Below are the code and all the weights of a small trained network. Each question names an input and a class and asks about switching units off, where a switched-off unit gives its printed mean instead of its output.

import numpy as np


def w(rows, s, z=0):
    codes = np.array(rows[::2]) - 128.0
    scale = np.full(codes.shape[1], s)
    scale[-1] = z or s
    return codes * scale


def norm(h):
    return h / np.sqrt((h * h).mean(-1, keepdims=True) + 1e-5)


def f(y):
    return np.maximum(y, 0)


def log_softmax(a):
    a = a - a.max(-1, keepdims=True)
    return a - np.log(np.exp(a).sum(-1, keepdims=True))


def net(x, mask):
    res = np.array(x, float).reshape(1, 4) / 4 @ E
    u = 0
    for l in range(2):
        y = f(norm(res) @ A[l][:, :-1].T + A[l][:, -1])
        res = res + np.where(mask[u : u + 7], y, B[l][:, -1]) @ B[l][:, :-1]
        u += 7
    return log_softmax(norm(res)[-1] @ U[:, :-1].T + U[:, -1])


A, B = {}, {}
E = w([
[155,133,140,70,117],'x0',
[58,3,182,98,135],'x1',
[108,135,214,145,159],'x2',
[207,49,147,192,162],'x3',
],0.0061)
A[0] = w([
[130,127,137,128,107,45],'L0N0',
[85,151,252,164,154,21],'L0N1',
[74,122,159,35,117,154],'L0N2',
[113,76,45,133,81,36],'L0N3',
[109,60,82,120,111,97],'L0N4',
[204,75,149,87,149,56],'L0N5',
[46,104,97,182,162,252],'L0N6',
],0.012,0.002)
B[0] = w([
[107,138,117,107,94,128],'L0N0',
[116,107,65,88,192,248],'L0N1',
[98,152,154,150,108,254],'L0N2',
[78,125,98,88,208,191],'L0N3',
[178,146,164,132,190,196],'L0N4',
[44,139,141,163,87,192],'L0N5',
[195,115,110,91,3,219],'L0N6',
],0.014,0.0063)
A[1] = w([
[247,139,99,122,99,251],'L1N0',
[78,136,168,157,164,124],'L1N1',
[68,170,123,156,125,119],'L1N2',
[142,65,105,231,162,101],'L1N3',
[165,184,101,159,178,112],'L1N4',
[101,69,203,62,117,118],'L1N5',
[145,99,65,73,189,131],'L1N6',
],0.015,0.0028)
B[1] = w([
[103,54,217,130,84,255],'L1N0',
[107,90,143,35,76,196],'L1N1',
[130,95,130,147,72,204],'L1N2',
[100,254,52,70,42,204],'L1N3',
[221,97,120,138,213,213],'L1N4',
[246,158,102,203,178,247],'L1N5',
[36,157,210,89,189,254],'L1N6',
],0.011,0.0073)
U = w([
[105,121,119,62,193,204],'0',
[249,94,140,126,118,188],'1',
[141,171,72,104,3,166],'2',
[139,85,151,84,52,224],'3',
[82,125,119,153,90,86],'4',
[123,87,72,182,128,3],'5',
[121,94,62,118,112,20],'6',
],0.013,0.0048)

Each question gives the input, the list of numbers given to net, and the class t.
The units are the neurons (one row each of A and B). Each row of codes is followed by its name. A weight is (code - 128) times the scale printed after its matrix; where a second scale follows, it is the last column's (A, B and U).
mask holds one flag per neuron, layer by layer. A switched-off neuron (its flag False) gives its mean, the last column of its row in B, instead of its output. The means were averaged over made-up inputs and are rounded, as every weight is.
A unit's drop is (log p(t) with every unit on - log p(t) with that unit switched off) / (log p(t) with every unit on - log p(t) with every unit switched off).
The circuit of an input: a set's keep is (log p(t) with only the set's units on - log p(t) with every unit switched off) / (log p(t) with every unit on - log p(t) with every unit switched off). Starting from the 12 units with the biggest drops (on a tie, the unit counted first), units are removed one at a time, each time the one whose removal leaves the highest keep (on an exact tie, the one counted first), for as long as the keep stays at least 0.8.
units of the circuit, in order: the units of the circuit, biggest drop first
top k neurons: the k neurons with the biggest drops, biggest first
top k neurons in layer l: the k neurons of layer l with the biggest drops, biggest first
input [0,-8,0,-1], class 1: units of the circuit, in order	(L1N4)
input [-6,-3,-7,-7], class 0: top 2 neurons	(L0N3 L0N2)
input [-6,-5,4,-5], class 3: units of the circuit, in order	(L0N3 L0N5 L1N0 L0N2)
input [-3,4,-1,-1], class 1: top 3 neurons	(L0N6 L1N5 L0N4)
input [0,7,-1,-8], class 2: units of the circuit, in order	(L0N2 L1N0 L1N6)
input [-7,0,-4,1], class 3: units of the circuit, in order	(L0N6 L1N0)
input [4,-3,-6,-4], class 0: top 2 neurons	(L0N6 L0N5)
input [7,1,5,8], class 2: top 2 neurons	(L0N5 L1N3)
input [-6,6,1,5], class 1: top 4 neurons in layer 1	(L1N5 L1N1 L1N2 L1N6)
input [7,8,0,-7], class 1: top 2 neurons in layer 0	(L0N5 L0N4)
input [-8,-5,-2,3], class 3: units of the circuit, in order	(L1N0 L1N5)
input [-5,5,3,-1], class 1: top 4 neurons	(L0N6 L1N5 L0N3 L1N3)
input [8,-4,-2,2], class 3: top 3 neurons in layer 1	(L1N5 L1N3 L1N0)
input [0,1,-8,-1], class 0: units of the circuit, in order	(L0N3)
input [6,-3,-7,0], class 0: top 2 neurons	(L0N6 L0N3)
input [-5,-3,-7,4], class 0: top 2 neurons	(L0N3 L1N6)
input [-2,3,-2,-4], class 2: top 2 neurons	(L0N2 L1N4)
input [5,4,-2,-5], class 2: units of the circuit, in order	(L0N2 L1N6)
input [-6,-1,-1,-2], class 3: top 2 neurons	(L1N0 L0N6)
input [-4,-2,3,7], class 2: units of the circuit, in order	(L1N3)
input [-3,8,-1,6], class 1: top 3 neurons in layer 0	(L0N6 L0N4 L0N2)
